[  92   30  -58   63   43    5  -45   92   92  -27   50   63    9   30
 -108  -34   61  -75   -1   54   -4] : R
[  92   30  -58  -68   43    5  -45   81   43   29    6   63    9   30
 -108  -34   61  -75   -1   54   -4] : L
[ 81  62  43 -68  62   5 -45  81  43  43 -28  42 -58  43 -58  81  61  81
  -1  -4  -4] : E
all R: [43] -> 5
all E: [43] -> 3 9 10 14
all E: [61] -> 17
all R: [92] -> 1 8 9
all E: [62] -> 2 5
all L: [43] -> 5 9

[ 30  30  30 -23] -> J
[  7 -45  21  72] -> N
[-29  62  63 -29] -> S
all J: [30] -> 1 2 3
all S: [-29] -> 1 4
all N: [-45] -> 2
all S: [62] -> 2

[  6 -36  93 -14 -40]  H
[ 31  -2  88 -85  -9]  U
[  6 -36  90  34 -58]  X
[  6 -36 -11 -36 -58]  M
[ 31 -92 -92 -92 -32]  K
all M: [-36] -> 2 4
all K: [-92] -> 2 3 4
all H: [-36] -> 2

[-111  -67   72 -100   -2   72   72   73   55  -90] -> rimu
[-49 -79  23 -71 -71 -71 -79 -49  24 -79] -> pagaz
[ 69  55 -60  67  48 -58  56  78 -57  94] -> fuvu
[-38  52 -23  49  73 -61  49 -43 -59 -83] -> bevi
all pagaz: [-49] -> 1 8
all pagaz: [-79] -> 2 7 10
all rimu: [72] -> 3 6 7
all fuvu: [94] -> 10

[-101   65    4  -24  -74  -26] = Von
[59 32 59 32 32 70] = gode
[24 24 -5 24 -5 24] = zeper
[  -4   39  -52 -106  -67  -79] = Lim
[  0  38  25  78 -66 -78] = pilo
[-24 -26  58 -91  56  77] = Rugi
[106 -41 -41  77  27 -26] = tak
[ 96 -70   6  13  81  36] = totu
[-107   53    7  -59   60    7] = fal
all fal: [-107] -> 1
all zeper: [24] -> 1 2 4 6
all gode: [59] -> 1 3

[-42 -27  -2  36 -64 -30   0  -9  53  -9 -14  -8 -55  -5  19  21 -32 -13
 -16   3  -7 -32  -5  -6 -60 -22  33  -3  51  -1 -39  47  51   1  40 -31
 -26 -56  40 -41 -44   0  56 -47  -5  16  60  98 -23 -20  32   6  -3  34
   7 -24   3  -9  45 -15] = Konav
[-48  14 -20  24 -10 -40   2  -6  -1 -26 -39  42  20 -33  22  29  -9   3
  12  -7  -3 -41  76  69  17  14  67 -28  11  28   6  -5  36 -45 -40 -15
  12 -81  -4  -6  28  20 -10  18 -14  -6 -29 -37 -25  18 -34  49  -1  15
 -47  34 -41  41   9  -7] = zoz
[ 10 -37  10  -2  -2 -36 -30   4 -33 -70 -34   4   6 -51  34  45 -16  23
 -26  51  -4 -21   3  -2  37 -28  -3   3  20  -3  -6 -24  20  50  26  40
  61  -9 -17  24 -20  14 -21 -48  20  -5  -9 -80 -16 -33  65   1  13  10
 -36  -2  39 -17 -31  20] = Vevov
[-42 -54  27   3 -12  12  -8  32   2 -24  36 -56  31  41  33 -15   5  16
  69  32 -62 -48 -86  82  10  44 -30  25  -4 -59 -32 -95 -47  21  30 -76
  57  10 -47 -13  22  44  19  13 -23  18  27  28 -35  44  12 -11 -17  92
 -29  47  72 -15   7  62] = dup
[-92   4 -16   7  40 -23  15 -37 -50  -5  47  42  -3 -14 -29 -20   7 -43
  35 -21 -17   1 -19  51  36  15 -34  63   6  -3  36   0  12 -47 -35  17
 -14  25  -7 -18 -18  10 -29 -34   8  13 -34 -28  31  -1  -7  23 -29 -12
  26 -11  36 -22  63 -27] = rasi
[-35 -35   4  22 -13  -3 -45  21  -7 -15  41 -34  35  32  63 -20  -2  19
  47  21 -57 -20 -77  75  46  47 -27  21   8 -54 -29 -72 -44   5  14 -75
  60  -8 -40  -2  20  47  -7  -7 -15  23  42  36 -22  31   2  -9 -48  76
 -33  61  83 -25  10  70] = bekof
[ 49  16  16 -13  38   7  28   6   0  -3  16  17 -78  58  32  42  37 -11
   9  27 -12  -4  -4   1  35  -8 -50 -53  -3  27 -21 -38 -48 -56  18  -5
  39 -25  54  -6  17  30 -37  23  -9 -42 -59  -4  30   7  -5  -8   3  -8
  17  -7  33 -27 -27 -13] = mopot
[-66  17  40   1 -40   9 -49 -45  14  -9 -22  34  51  19  -8 -56  29  37
   7  39 -12 -19 -38   1 -26  -9 -44   0  -1 -19 -25  20  38   4 -52  27
 -49  -4 -14 -29 -25 -37 -11  52 -33   9  25 -39  57 -35 -20 -51  24 -55
  31  -4  20 -46  44  24] = leb
[-65   4  24 -16 -48  -8 -38 -60  10 -30  -2  23  37  11   4 -62  50  29
   3   8 -20   7 -26 -13 -33  -6 -49 -25   5   0 -29  29  23 -30 -16  -1
 -40  -6 -18 -35  13 -33 -13  24  -1  13  25 -28  65 -27 -50 -37  15 -66
  32  -5   7 -54  16  11] = Tubi
[-51 -21  -2  25 -18  15 -30  37   9 -16  -4 -42  31  22  39   3  -9   5
  55   6 -32 -39 -76  57  33  32 -36  31   2 -40 -32 -73 -40  23  23 -75
  41  -8 -36  14   7  58  -1  17  -6   4  39  10  -1  34  -8  -2 -43  84
 -20  72  44 -43  -4  89] = dus
[-46 -16  -3   2  -4  17 -45  31   4  -7  20 -66  11  25  39 -11  17  11
  50   8 -12 -29 -70  67  48  36 -18   6  -1 -31 -22 -74 -50   1  16 -75
  42  -3 -49   3  24  39  15  30   3  10  37  33   5  46   0  -3 -43  75
 -19  71  70 -68  -6  79] = rogig
[ 35  16  43  22 -21  14  39  35 -42   1  25 -11  -2  -6 -24  -7  26 -53
 -11 -28  26  -6  66 -66 -19   5  46 -15 -24  14 -19   4  14  55  23   5
  -2  52 -55  55   8  -1  44  17  -2  33 -35 -23  13 -15 -31  -4   8 -31
 -56 -16 -11 -13 -50   0] = ran
all Vevov: [-2] -> 4 5 24 56
all rogig: [31] -> 8
all Tubi: [-6] -> 26 38

[102 -40 -62  -1  -9  38 -76 -15   5 -41 -41 -20 -46 -40  56 -31   2  -7
  52 -28  35   6   2 -62  57 -62 -10 -54 -30   2 -34 -12   8   4 -62  14
  76  35 -24   2  -8] = mibo
[ -5 -37  36 -33 -27  -1  31 -23  27 -30  22   7 -32  17 -13  36 -28  36
  -6  17  -9   8  32  -2  -8  32  -6   2  33   5 -17  56 -24 -16   0  -3
 -42  16  37 -39 -38] = kopot
[102  56  36  -1  -9  38 -76 -15   5 -41 -19 -20 -46 -40  56 -31  -3  -7
  52 -28  35   6 -22  46  57  25 -39 -37 -30 -25 -38 -25   4  -4 -57  18
  70   2 -27 -16  -2] = peve
all mibo: [-41] -> 10 11
all kopot: [-32] -> 13
all mibo: [2] -> 17 23 30 40

[ 52 -22  -1  45 -12  29  53 -14  54  17 -17  15 -15 -14]  tobam
[ -3  43 -17 -16  35 -42  -5  45   8   0  43  14  41  32]  Dader
[14  2 12 16  1 19 13  2 11  6  2  2  1  7]  dede
[ 27  39  42  39 -26  39  30 -19  32  45 -20  45 -25 -28]  zan
[-20   1 103  18 -40  42 -15 -15 -10  86 -11  89 -31 -41]  nid
[ 12   9  -4   8  12   7   9  11   7  -9  12 -13  13  20]  vazu
[ 10 -22  36  27 -19  65   8 -25 -10  -4 -22 -28 -20   3]  tov
[ 31 -41 -41  48 -41  41  36 -25  46  82 -26  90 -38 -53]  dofe
[ -9  18  27   0   4   5 -10  14  -8  17  16  18  10  10]  Did
all tobam: [45] -> 4
all dofe: [-41] -> 2 3 5
all zan: [39] -> 2 4 6

[ 26 -23 -22  26  92] : zirod
[-34  37  37 -39  38] : zun
[-22 -86 -22 -85 -85] : sokuf
all sokuf: [-85] -> 4 5
all sokuf: [-22] -> 1 3
all zirod: [26] -> 1 4

[ -11   10   -8   21   19  -21   -8  -20   34   32   -8  -34  -11    4
  -59   13   24   38   28   33   -2   -1   46  -38    9   35   31  -15
   10   17  -15    7  -37   37   23   37   12    4  -21  -52 -114  -32
   65  -39  -18  -25   -5    9  -45  -35  -25  -15   56   27   26  -10
  -31   22] -> zezev
[  8  27 -21  40  29  -3 -41 -15  -6  13   2 -22 -16  -6 -38  -9   6  37
  -5  20  -7   3  10 -14   8  25  27 -12  18  52 -37  27 -44  12  30  61
  15 -17 -41 -53 -88 -24  46 -49 -41 -35   7  36 -29 -46  -7 -14  29  54
  18 -16 -30  29] -> doz
[-19 -67   0  20  37  20 -24  12  -6  29 -15  10  -3 -16 -47  12 -24  88
 -48 -34 -57 -13  28  15  15  23 -58 -47  -3  16 -29  -6 -28 -16  27 -10
  -1  31  21 -25   5  -9 -36 -19 -43  -7 -24  -3  48 -18  30   7   0  51
  32  38  37  20] -> gebuk
[ 30  -4 -34  39  32  44  10  14  -6 -10 -10 -55 -32 -40  11 -55 -21   6
 -30  27  -7  -1 -31  -1  -2  57  31 -37 -20  61 -51  36 -63   5  38  58
 -15 -17  -3   6 -30  34   1 -24 -14  22  36  32 -24 -20   7  -7   3  34
 -31   6 -38   9] -> kure
[ -5 -51 -26 -11  -4  15   6 -13 -36 -21  -3 -48 -26   9  55 -29 -20 -19
  46  12 -42 -22  74 -38  45  40  -9 -39   1  -2 -45  15  16 -25 -51  -1
   6 -14 -13   5 -19 -20  31   7  -4  40  63  24  66  22   0 -10 -57   6
  19  19 -36   2] -> tes
[ -11   10   -8   21   19  -21   -8  -20   34   32   -8  -34  -11    4
  -59  -12   24   38   28   33   -2   -1   46  -38    9   35   31  -15
   10   17  -15    7  -37   37   23   37   12    4  -21  -52 -114  -32
   65  -39  -18  -25   -5    9  -45  -35  -25  -16  -29   50   26   -9
   30   16] -> luza
[ 10   8 -55  29  30  12  -7  12 -15  30  37 -40  -7 -39 -17 -45 -13  37
  37  20 -17  14 -12  37  15  46   5 -18   3  69 -46  27 -95   9  -5  72
  -5 -39   3 -17 -60  17  12 -32 -12 -10  16  11 -31 -24  35 -31  30  60
  -5 -15  -8  16] -> lafa
[ 16   7 -46  26  30   7   1  -3  16  -3  -9 -46 -13 -22 -14 -49  16  44
  -8  43  23 -15  -6 -32  18  61  16  -7 -12  42 -38  35 -80  31  24  70
   7 -14  -8 -20 -61  -5  31 -37  -1 -24  10  30 -35 -21  16 -20  33  79
   3 -18 -34  16] -> Riv
all lafa: [30] -> 5 10 53
all lafa: [8] -> 2
all lafa: [12] -> 6 8 43

[-89 -26  35  35] : rumaz
[ -8 -26  63 -26] : ruduz
[-11 -11 -11 -11] : negu
[-11   8 -11 -90] : Rov
[-29  30  -4 -13] : Mavef
[49  3  3 -7] : mefe
[ 17  -2   4 -29] : fala
all negu: [-11] -> 1 2 3 4
all rumaz: [35] -> 3 4
all Rov: [-90] -> 4
all ruduz: [-8] -> 1

[ -5 -18  21 -17  -5] -> dod
[  -3 -100  -88   22   20] -> bul
[ -5  -5   5 -34 -37] -> sifu
[ 20 -25 -25 -25  -8] -> kava
[ 32 -14 -53  30 -93] -> pasin
[  -3 -100    8  -34  -13] -> Nafof
[ 60 -42 -30   8 -12] -> korep
all kava: [-25] -> 2 3 4
all dod: [-18] -> 2
all korep: [-12] -> 5
all kava: [-8] -> 5
all sifu: [-5] -> 1 2
all Nafof: [8] -> 3

[  3  -5 -40   1 -54  90 -52  99  -5] : Lek
[ 41  64  21  42 -36  63 -52  21  41] : Tos
[63  2  2 63  2 63  2  2  2] : zuku
all Lek: [-5] -> 2 9
all Tos: [41] -> 1 9
all zuku: [63] -> 1 4 6
all zuku: [2] -> 2 3 5 7 8 9
all Lek: [90] -> 6
all Lek: [3] -> 1

[  2   9  58  -1  -1   1 -12 -12 -12  -1  35] : vud
[ -4 -10 -21 -14   0   1 -21 -31  17  -1  -3] : gabu
[  1 -11 -21   8   1   0 -35  11 -30  -1  -9] : dipok
[-11   1 -20   1   1 -11  22  13 -11   1  -9] : tuzom
[ 25  -9   1 -13  -2  -3  34  48  -2  -2  34] : bez
[ -5  -5 -20  -2   1  -1  22  13 -20   1   7] : Ripab
[ -3  85  25  63   1   1  23  24 -15   1  13] : Papil
[-35  -1 -17  -8  -2   0  16  16   6  -1 -14] : mava
all bez: [34] -> 7 11
all vud: [-12] -> 7 8 9
all tuzom: [1] -> 2 4 5 10
all mava: [-8] -> 4

[-38  93 -13  46 -25  -3] = tif
[ 42  42 -11  34 -23 -35] = risuz
[-30  64  35  -6  17  34] = munup
[12 16 53  0 12 -5] = Dusu
[ -8 -67   5 -23  22  -7] = galo
[42 40 40 40 17 40] = Rus
[ 34 106 -16   1  17   6] = vizem
[ -3 -10  43  -3  30  -2] = sive
[-16 -27 -33 -17  15 -27] = levo
[ 18  41  11  11 -30   3] = Boti
[ -3 -10  22 -10  43  -3] = bet
all risuz: [42] -> 1 2
all levo: [-16] -> 1
all bet: [-3] -> 1 6
all Dusu: [16] -> 2
all Rus: [40] -> 2 3 4 6
all Boti: [18] -> 1
all vizem: [106] -> 2

[ 34 -48   8  30  19 -93 -48  27 -93   3 -93 -93  -2] = tupe
[ -5  36  -4  -8  -8  -8  29  -4  51 -18  -8  -4  16] = Tada
[-13 -19  -5   6 -57  -7  16  26  -7  57  -8 -51 -16] = dukom
[-13 -13  15 -13  15  15  15  22  35  22  21  22  15] = Beda
all Tada: [-4] -> 3 8 12
all Tada: [36] -> 2
all tupe: [-93] -> 6 9 11 12
all Beda: [15] -> 3 5 6 7 13
all Tada: [-8] -> 4 5 6 11
all Beda: [22] -> 8 10 12
all dukom: [-7] -> 6 9

[ 29 -47   4 -12  52 -14   8 -24] = fudo
[  5   9  21 -51   9  21   9 -75] = tav
[ 29 -47   4 -12  52 -14  55  58] = zave
[ 29 -12 -12 -12  52 -12   0   0] = gel
all tav: [9] -> 2 5 7
all gel: [-12] -> 2 3 4 6
all zave: [-14] -> 6

[  1  -1  -5  -3   4   4  -4  12  -8   4  11  11   7   8   1   7 -17  14
  12  -2  -6   1  10  10  -3  -1   8  12  15  -2   1  -8 -11  -1  -3   1
  -8 -11   9  -7 -11   1   0   4  -7] -> Fufi
[-14   7  12   2   0 -16  29 -14  16  -8 -30 -29 -18 -11  -9 -18  39 -19
 -25   5  19   1 -19  21   5   3 -14 -31  21 -12 -27  52 -20 -11   1 -45
  10   0 -19 -38   7   9   0   4  30] -> Seve
[  1 -19  62 -35  38 -56  10  46  -1  14  -7  28 -14  45 -69 -13 109 -86
 -17 -59  -1   1  69  21  -7  32  45  25 -35   3  52 -79  12   3 -14  56
 -46  36  73  76   4  25  83  12 -63] -> Vazi
[-14   7  12   2   0 -16  29 -14  16  -8 -30 -29 -18 -11  -9 -18  39 -19
 -25   5  19   1 -19 -19   5   3 -14   0   2   5  -6   4  -2  -1   3   1
   4  -5  -1  -7   0  -3 -11  -2  11] -> sifav
[-14   7  12   2   0 -16  29 -14  16  -8 -30 -29 -18 -11  -9 -18  39 -19
 -25   5  19   1 -19 -19   5   3 -14 -25 -35  10   1  28  25   7   5  -8
  16  20 -10  13  26   1 -11  -2  11] -> Lepe
[ -5   2   3   2   0  -9  15  -7  11  -2 -21 -17 -11 -11   1 -10  25  -8
 -13  -2  11   1  -9 -13   1   3 -14 -13 -16   3   1  16  12   7   3   1
  10  10 -10  13  15   1   0  -2  11] -> Peku
[-14   7  12   2   0 -16  29 -14  16  -8 -30 -29 -18 -11  -9 -18  39 -19
 -25   5  19   1 -19  21   5   3 -14   0   2  15  -6   4  16  -1   3   1
   4  -5  -1  -7   0  -3 -11  -2  11] -> pepa
all Vazi: [4] -> 41
all Seve: [-20] -> 33
all Fufi: [-3] -> 4 25 35

[ 21  98 -85   2]  bedi
[ 18 -41 -54 -28]  nel
[-73  31  19  89]  vokeb
[ 63  34  47 -10]  Rarel
[ -1 -52  -4  -4]  Kise
[ 18 -41  16  10]  Tedi
[ -8   6 -38 -13]  dodod
[ 26 -46 -86  34]  fariv
[ 75  79 -54 -11]  nuner
[33 33 33 10]  kuzup
[-46  11  29  -4]  vit
[ -5 -23  74 -44]  Suso
all Suso: [74] -> 3
all Kise: [-4] -> 3 4
all kuzup: [33] -> 1 2 3

[-26  29  68 -22  15  -1  45] -> Sevi
[61 61 58 61 44 44 61] -> tup
[ -2   7 -45  15   4   2 -59] -> Bef
[ -3  35  97 -45  11  13  78] -> mubot
[117 -52 -16  -4  27  27 -24] -> pesa
[-76  36  -3  17  -9 -23 -27] -> Rokuf
[ 70   6  -3 -46  44  39  46] -> regid
[-10  62  84 -27   9  -4  64] -> luzi
[-54  18  33 -18  18  12  12] -> Soki
[-10  18  84  89  18  -4  89] -> geg
[ 56   4  42 -35  30  28  31] -> tuz
[-32  32 -16   3  11  90 -34] -> gonub
all Soki: [12] -> 6 7
all geg: [89] -> 4 7
all tup: [61] -> 1 2 4 7
all pesa: [-4] -> 4

[ 41  11 -63 -16 -48  -9   9   3  36  14  20 -48  28  43 -48  27  49 -48
   9  25] = nono
[ 10 -52  26 -59  45 -21  -1  19  26  32  47 -99 -49  12  12  31  14  41
   8 -88] = Ritaf
[   9   29   10    9   43   43   44   -9  -11  -43  -10   29 -106  -10
   23   15  -81   40   40   23] = fesez
[-56  11  24  30  -6  14  13   6  25 -52 -94  50  47 -22  -2 -95  41  15
  21  31] = Tutif
[-56  11  24  30  -6  14  13   6  25 -52 -94  50  47  30  -2 -95  41  15
   6  23] = pelum
[  41   -9 -106   15  -40   10   15  -80   41   21   30   24   11  -11
  -11   45   21  -76   42    5] = vemo
[ -18   12  -74   23   -8   44   23 -103   20   32   46    4   16  -77
   19   37   12  -38   43   -9] = vaz
[-62  34 -48  13  10   5  27 -85  11  40  46  -9  22 -18  26   5  15 -18
  29   1] = sovi
[ 16   0 -92  25 -20  32  21 -97  30  26  39  14  14 -60   7  45  13 -49
  48  -7] = Fusi
[ -75   42   47    7   15   47   29  -77   11   47   43   -9   22 -106
   25   -8   16  -11   24   10] = lelo
[ -26   17 -102   22   -5   44   24 -102   17   32   45    2   18  -86
   19   33   11   17   41   -9] = Zuv
[  46   -8 -105    8  -50    1   15  -63   51   21   27   25   10    8
  -16   42   30  -90   36   13] = losi
all lelo: [47] -> 3 6 10
all Zuv: [17] -> 2 9 18
all fesez: [43] -> 5 6
all sovi: [5] -> 6 16
all nono: [-48] -> 5 12 15 18
all fesez: [29] -> 2 12

[61 61 -8  6 61 91] -> Foro
[ 24  18 -22  24  24 -11] -> fiba
[ 12 -23  12  22  12  12] -> tofep
[25 19 19 25 24 25] -> zeva
[ 22  15  14 -11  17  25] -> Gibo
[ -9  43  37 -10  17  37] -> guv
all fiba: [24] -> 1 4 5
all Foro: [61] -> 1 2 5
all tofep: [12] -> 1 3 5 6
all guv: [37] -> 3 6
all zeva: [25] -> 1 4 6
all Gibo: [22] -> 1
all Foro: [91] -> 6

[ 16  29  16 -26 -26  20 -26] = gede
[ 97  -4 -18  21 -23  43  24] = Vok
[  7 -50 -25 -56  -6 -10  21] = Pibil
[52 11 16  2  7 14 23] = Sapa
[-5 -5 -7 -5 -7 -7 -7] = Pag
[52 11 16  2  7 14 22] = nosod
[-3 14 -3 22 17  8 -3] = tiv
[ 12  29 -28  14   1  20 -26] = vuv
[ 39 -11 -32   3 -45 -39 -54] = tor
all Pag: [-5] -> 1 2 4
all tiv: [-3] -> 1 3 7
all gede: [-26] -> 4 5 7

[ 52  39 -10  29   8  39  39] : Mulu
[-25 -54  16  85  37  46  70] : tukop
[-21 -65   8  83  51  49  83] : boket
[-9 -9 -9 79 51 -9 51] : lof
[ -4 -24  13  13  -4  28  38] : Peva
all Peva: [13] -> 3 4
all boket: [51] -> 5
all lof: [51] -> 5 7
all Mulu: [39] -> 2 6 7
all lof: [-9] -> 1 2 3 6
all tukop: [85] -> 4
all Mulu: [8] -> 5

